Below is a small trained network, with its code and all its weights. Each question gives an input and a class and asks what happens when units are switched off, that is, made to give their printed mean instead of their output.

import numpy as np


def w(rows, s, z=0):
    codes = np.array(rows[::2]) - 128.0
    scale = np.full(codes.shape[1], s)
    scale[-1] = z or s
    return codes * scale


def f(y):
    return np.maximum(y, 0)


def log_softmax(a):
    a = a - a.max(-1, keepdims=True)
    return a - np.log(np.exp(a).sum(-1, keepdims=True))


def net(x, mask):
    res = np.array(x, float).reshape(1, 8) / 4 @ E
    y = f(res @ A[0][:, :-1].T + A[0][:, -1])
    res = res + np.where(mask, y, B[0][:, -1]) @ B[0][:, :-1]
    return log_softmax(res[-1] @ U[:, :-1].T + U[:, -1])


A, B = {}, {}
E = w([
[130,127,127,127,128,129],'x0',
[129,127,128,130,127,129],'x1',
[129,127,127,126,128,127],'x2',
[108,145,181,43,77,61],'x3',
[206,191,203,146,141,140],'x4',
[110,33,218,133,157,147],'x5',
[87,175,130,100,250,113],'x6',
[176,84,111,159,158,42],'x7',
],0.012)
A[0] = w([
[109,152,115,121,152,128,143],'n1',
[155,62,138,176,158,37,62],'n2',
[155,185,81,127,98,104,40],'n3',
[131,107,154,137,145,140,40],'n4',
[164,152,160,176,135,87,112],'n5',
[142,76,197,143,113,158,106],'n6',
[111,153,196,84,93,89,136],'n7',
[205,152,180,108,125,130,46],'n8',
[205,164,199,131,130,201,79],'n9',
[93,131,168,118,115,199,73],'n10',
[69,115,99,113,162,112,89],'n11',
[151,97,109,199,165,209,84],'n12',
[70,160,156,138,111,186,22],'n13',
[140,131,133,81,120,110,2],'n14',
[109,113,169,56,91,60,66],'n15',
[181,114,141,136,55,158,7],'n16',
[81,70,177,122,156,123,98],'n17',
[51,71,89,136,93,116,39],'n18',
[165,164,179,158,127,131,71],'n19',
[159,100,112,153,97,163,161],'n20',
[124,95,165,139,130,108,76],'n21',
[141,72,180,100,161,160,65],'n22',
[162,171,143,133,138,136,129],'n23',
[152,167,166,125,151,124,61],'n24',
[151,62,117,141,55,108,114],'n25',
[101,142,144,87,116,211,95],'n26',
[117,95,166,145,144,141,13],'n27',
[135,134,161,94,248,120,42],'n28',
],0.016,0.008)
B[0] = w([
[124,171,171,108,112,131,175],'n1',
[234,120,144,63,98,56,219],'n2',
[136,191,36,200,49,128,189],'n3',
[105,151,95,160,120,131,146],'n4',
[114,76,125,79,98,120,184],'n5',
[115,186,89,159,62,141,228],'n6',
[176,106,110,189,198,208,242],'n7',
[69,78,101,94,109,108,198],'n8',
[60,59,99,126,123,96,244],'n9',
[220,120,139,81,93,73,198],'n10',
[55,100,171,117,129,111,186],'n11',
[181,103,100,150,207,211,234],'n12',
[216,117,144,56,137,45,179],'n13',
[115,128,82,136,195,146,142],'n14',
[175,96,106,177,211,205,235],'n15',
[68,213,193,58,255,100,209],'n16',
[103,211,53,198,65,132,211],'n17',
[35,40,86,47,124,115,213],'n18',
[79,83,93,102,129,141,188],'n19',
[100,169,203,113,153,133,213],'n20',
[144,160,65,118,97,103,169],'n21',
[97,174,59,187,95,122,197],'n22',
[86,103,108,120,100,131,187],'n23',
[71,109,116,88,120,124,172],'n24',
[80,183,203,103,189,123,252],'n25',
[204,117,148,71,99,71,210],'n26',
[114,169,45,140,151,112,158],'n27',
[90,169,223,106,166,114,221],'n28',
],0.0086,0.013)
U = w([
[78,214,199,121,198,110,93],'0',
[59,15,83,114,116,112,100],'1',
[144,233,36,174,86,125,99],'2',
[209,82,88,167,230,216,95],'3',
[254,103,131,98,111,34,120],'4',
[139,115,161,163,112,140,254],'5',
],0.0096,0.029)

Each question gives the input, the list of numbers given to net, and the class t.
The units are the neurons (one row each of A and B). Each row of codes is followed by its name. A weight is (code - 128) times the scale printed after its matrix; where a second scale follows, it is the last column's (A, B and U).
mask holds one flag per neuron, in row order. A switched-off neuron (its flag False) gives its mean, the last column of its row in B, instead of its output. The means were averaged over made-up inputs and are rounded, as every weight is.
A unit's drop is (log p(t) with every unit on - log p(t) with that unit switched off) / (log p(t) with every unit on - log p(t) with every unit switched off).
The circuit of an input: a set's keep is (log p(t) with only the set's units on - log p(t) with every unit switched off) / (log p(t) with every unit on - log p(t) with every unit switched off). Starting from the 12 units with the biggest drops (on a tie, the unit counted first), units are removed one at a time, each time the one whose removal leaves the highest keep (on an exact tie, the one counted first), for as long as the keep stays at least 0.8.
units of the circuit, in order: the units of the circuit, biggest drop first
most important unit: the unit with the biggest drop
k most important neurons: the k neurons with the biggest drops, biggest first
drop when u is switched off: that unit's drop, to one decimal
input [8,1,-6,7,-4,-5,-7,6], class 0: units of the circuit, in order -> n25
input [3,4,-1,6,0,-5,-4,-1], class 3: 2 most important neurons -> n15; n7
input [6,5,5,6,-6,4,-5,7], class 4: 4 most important neurons -> n2; n9; n12; n21
input [-3,-8,-1,5,4,6,-4,-5], class 2: units of the circuit, in order -> n6; n22
input [3,0,-8,-4,-7,-6,-8,8], class 0: 2 most important neurons -> n25; n20
input [8,1,6,4,3,8,7,1], class 2: units of the circuit, in order -> n17; n22
input [3,6,-1,7,6,6,4,-6], class 3: 2 most important neurons -> n7; n15
input [-1,6,7,-6,6,4,-7,-4], class 0: 2 most important neurons -> n16; n20
input [-5,2,-5,-3,6,6,-4,-6], class 1: 2 most important neurons -> n9; n19
input [1,-7,-7,-1,-6,8,-8,-7], class 0: 3 most important neurons -> n25; n16; n20
input [-3,0,-7,-1,-7,-7,-3,1], class 1: 2 most important neurons -> n18; n17
input [-3,-2,3,7,1,7,-4,-7], class 2: 2 most important neurons -> n6; n17
input [0,5,7,5,-6,6,-7,7], class 0: 2 most important neurons -> n25; n16
input [-7,-4,6,3,4,3,2,-3], class 5: most important unit -> n18
input [7,-5,-1,0,0,8,-6,2], class 2: units of the circuit, in order -> n6; n17
input [-1,5,1,8,8,5,5,8], class 1: 3 most important neurons -> n8; n5; n24
input [7,-8,-5,3,6,-5,7,-8], class 4: units of the circuit, in order -> n26; n13
input [1,-5,6,-8,-5,7,-5,-2], class 3: 3 most important neurons -> n12; n3; n18
input [-8,8,-2,-6,-5,0,-6,3], class 0: 2 most important neurons -> n25; n20
input [-6,4,-5,-6,-4,1,-5,7], class 4: most important unit -> n2
input [7,-1,1,6,4,6,5,-1], class 2: units of the circuit, in order -> n17; n22
input [8,-3,-1,-2,-1,5,3,-4], class 2: drop when n22 is switched off -> 0.2
input [-5,-4,6,-7,7,1,-6,4], class 1: drop when n8 is switched off -> 0.3
input [0,-7,-8,-8,-5,2,-1,-2], class 3: drop when n12 is switched off -> 3.4
